Below is a small trained network, with its code and all its weights. Each question gives an input and a target symbol and asks what happens when units are switched off, that is, made to give their printed mean instead of their output.

import numpy as np


def w(rows, s, z=0):
    codes = np.array(rows[::2]) - 128.0
    scale = np.full(codes.shape[1], s)
    scale[-1] = z or s
    return codes * scale


def norm(h):
    return h / np.sqrt((h * h).mean(-1, keepdims=True) + 1e-5)


def softmax(a):
    e = np.exp(a - a.max(-1, keepdims=True))
    return e / e.sum(-1, keepdims=True)


def log_softmax(a):
    a = a - a.max(-1, keepdims=True)
    return a - np.log(np.exp(a).sum(-1, keepdims=True))


def net(x, mask):
    ids = ['αγζηφω'.index(c) for c in x.split()]
    T = len(ids)
    res = E[ids] + P[:T]
    u = 0
    for l in range(3):
        r = norm(res)
        for j in range(2):
            rows = slice(2 * j, 2 * j + 2)
            q, k, v = (r @ M[l][rows].T for M in (Q, K, V))
            z = softmax(np.where(np.tri(T) > 0, q @ k.T / 2**0.5, -1e9)) @ v
            o = O[l][rows]
            res = res + np.where(mask[u + j], z, o[:, -1]) @ o[:, :-1]
        u += 2
    return log_softmax(norm(res)[-1] @ U[:, :-1].T + U[:, -1])


Q, K, V, O = {}, {}, {}, {}
E = w([
[120,109,147,170,118,124],'α',
[247,88,124,108,107,159],'γ',
[138,126,167,100,84,51],'ζ',
[186,214,52,113,208,99],'η',
[102,221,140,177,113,130],'φ',
[99,149,194,61,145,120],'ω',
],0.013)
P = w([
[68,2,143,105,57,124],'0',
[93,107,98,136,177,142],'1',
[175,177,122,172,19,123],'2',
[81,26,173,108,131,143],'3',
[116,132,36,203,230,93],'4',
[242,248,191,254,113,116],'5',
],0.0091)
Q[0] = w([
[26,60,18,148,88,202],'L0H0',
[54,241,224,188,170,139],'L0H0',
[252,48,107,148,99,167],'L0H1',
[15,168,255,205,161,77],'L0H1',
],0.0068)
K[0] = w([
[78,109,35,220,125,54],'L0H0',
[56,115,217,76,160,172],'L0H0',
[110,83,199,123,2,123],'L0H1',
[180,111,152,197,221,85],'L0H1',
],0.009)
V[0] = w([
[17,47,4,69,102,41],'L0H0',
[64,45,117,121,87,119],'L0H0',
[168,187,135,134,227,222],'L0H1',
[206,107,144,135,43,63],'L0H1',
],0.0038)
O[0] = w([
[3,236,118,176,103,126,252],'L0H0',
[174,148,96,179,140,175,192],'L0H0',
[118,160,191,79,95,99,90],'L0H1',
[109,89,163,127,213,170,107],'L0H1',
],0.005,0.0015)
Q[1] = w([
[57,89,206,237,71,225],'L1H0',
[148,169,99,224,149,40],'L1H0',
[88,227,48,215,130,130],'L1H1',
[2,94,82,112,197,151],'L1H1',
],0.0099)
K[1] = w([
[134,75,163,184,115,198],'L1H0',
[185,132,146,129,85,21],'L1H0',
[118,165,7,190,171,114],'L1H1',
[105,134,48,31,141,141],'L1H1',
],0.011)
V[1] = w([
[134,145,105,111,89,253],'L1H0',
[120,170,79,135,122,215],'L1H0',
[127,174,115,213,199,160],'L1H1',
[90,150,163,27,164,198],'L1H1',
],0.0064)
O[1] = w([
[122,137,161,2,194,168,63],'L1H0',
[125,111,195,82,212,127,148],'L1H0',
[46,125,165,118,99,226,253],'L1H1',
[97,176,57,90,111,98,57],'L1H1',
],0.0082,0.0034)
Q[2] = w([
[142,163,154,200,195,126],'L2H0',
[122,222,68,189,92,172],'L2H0',
[177,179,92,137,156,86],'L2H1',
[203,219,91,138,245,134],'L2H1',
],0.011)
K[2] = w([
[210,201,82,154,192,78],'L2H0',
[175,121,13,254,139,214],'L2H0',
[155,203,71,199,183,149],'L2H1',
[217,181,80,221,193,97],'L2H1',
],0.0082)
V[2] = w([
[168,150,136,232,76,174],'L2H0',
[130,166,27,130,224,151],'L2H0',
[153,147,155,134,2,95],'L2H1',
[151,208,202,84,97,99],'L2H1',
],0.008)
O[2] = w([
[134,37,134,98,89,23,153],'L2H0',
[50,88,36,114,227,142,254],'L2H0',
[235,157,215,102,62,123,64],'L2H1',
[81,55,254,144,110,173,105],'L2H1',
],0.0063,0.0068)
U = w([
[99,78,220,138,112,206,70],'α',
[222,125,113,100,106,195,122],'γ',
[102,90,99,178,38,69,3],'ζ',
[85,125,72,126,174,119,206],'η',
[140,254,158,116,83,202,70],'φ',
[156,181,171,81,120,23,150],'ω',
],0.0085,0.0017)

Each question gives the input, a string of symbols that net reads in full, and the target symbol t.
The units are the heads (2 rows each of Q, K, V and O). Each row of codes is followed by its name. A weight is (code - 128) times the scale printed after its matrix; where a second scale follows, it is the last column's (O and U).
mask holds one flag per head, layer by layer. A switched-off head (its flag False) gives its mean, the last column of its rows in O, instead of its output. The means were averaged over made-up inputs and are rounded, as every weight is.
A unit's drop is (log p(t) with every unit on - log p(t) with that unit switched off) / (log p(t) with every unit on - log p(t) with every unit switched off).
The circuit of an input: a set's keep is (log p(t) with only the set's units on - log p(t) with every unit switched off) / (log p(t) with every unit on - log p(t) with every unit switched off). Starting from all 6 units, units are removed one at a time, each time the one whose removal leaves the highest keep (on an exact tie, the one counted first), for as long as the keep stays at least 0.8.
circuit, biggest first: the units of the circuit, biggest drop first
heads that matter: for each layer, one digit per head in row order, 1 if its drop is at least 0.15 and else 0, layers parted by /
drop when u is switched off: that unit's drop, to one decimal
input α η α α α ω, target ω: circuit, biggest first	(L0H0; L1H1)
input φ η φ η η φ, target η: heads that matter	00 / 00 / 11
input η φ η, target φ: heads that matter	11 / 11 / 01
input φ ζ ω γ ω, target ζ: heads that matter	00 / 10 / 00
input ω ω φ α, target ζ: heads that matter	00 / 11 / 00
input φ ω ω ζ φ, target ζ: heads that matter	00 / 10 / 10
input φ η φ ζ, target ω: heads that matter	00 / 01 / 00
input η ζ η, target ζ: circuit, biggest first	(L1H0)
input ω η α, target α: heads that matter	00 / 01 / 01
input ζ η α, target α: circuit, biggest first	(L1H1; L0H1)
input α η η ω α ω, target α: circuit, biggest first	(L1H1; L2H0)
input ω φ φ γ φ, target φ: heads that matter	01 / 11 / 01
input η γ ω, target ω: drop when L2H0 is switched off	0.0
input η ω η, target ω: drop when L2H0 is switched off	0.8
input η γ φ ω, target φ: drop when L2H0 is switched off	1.0
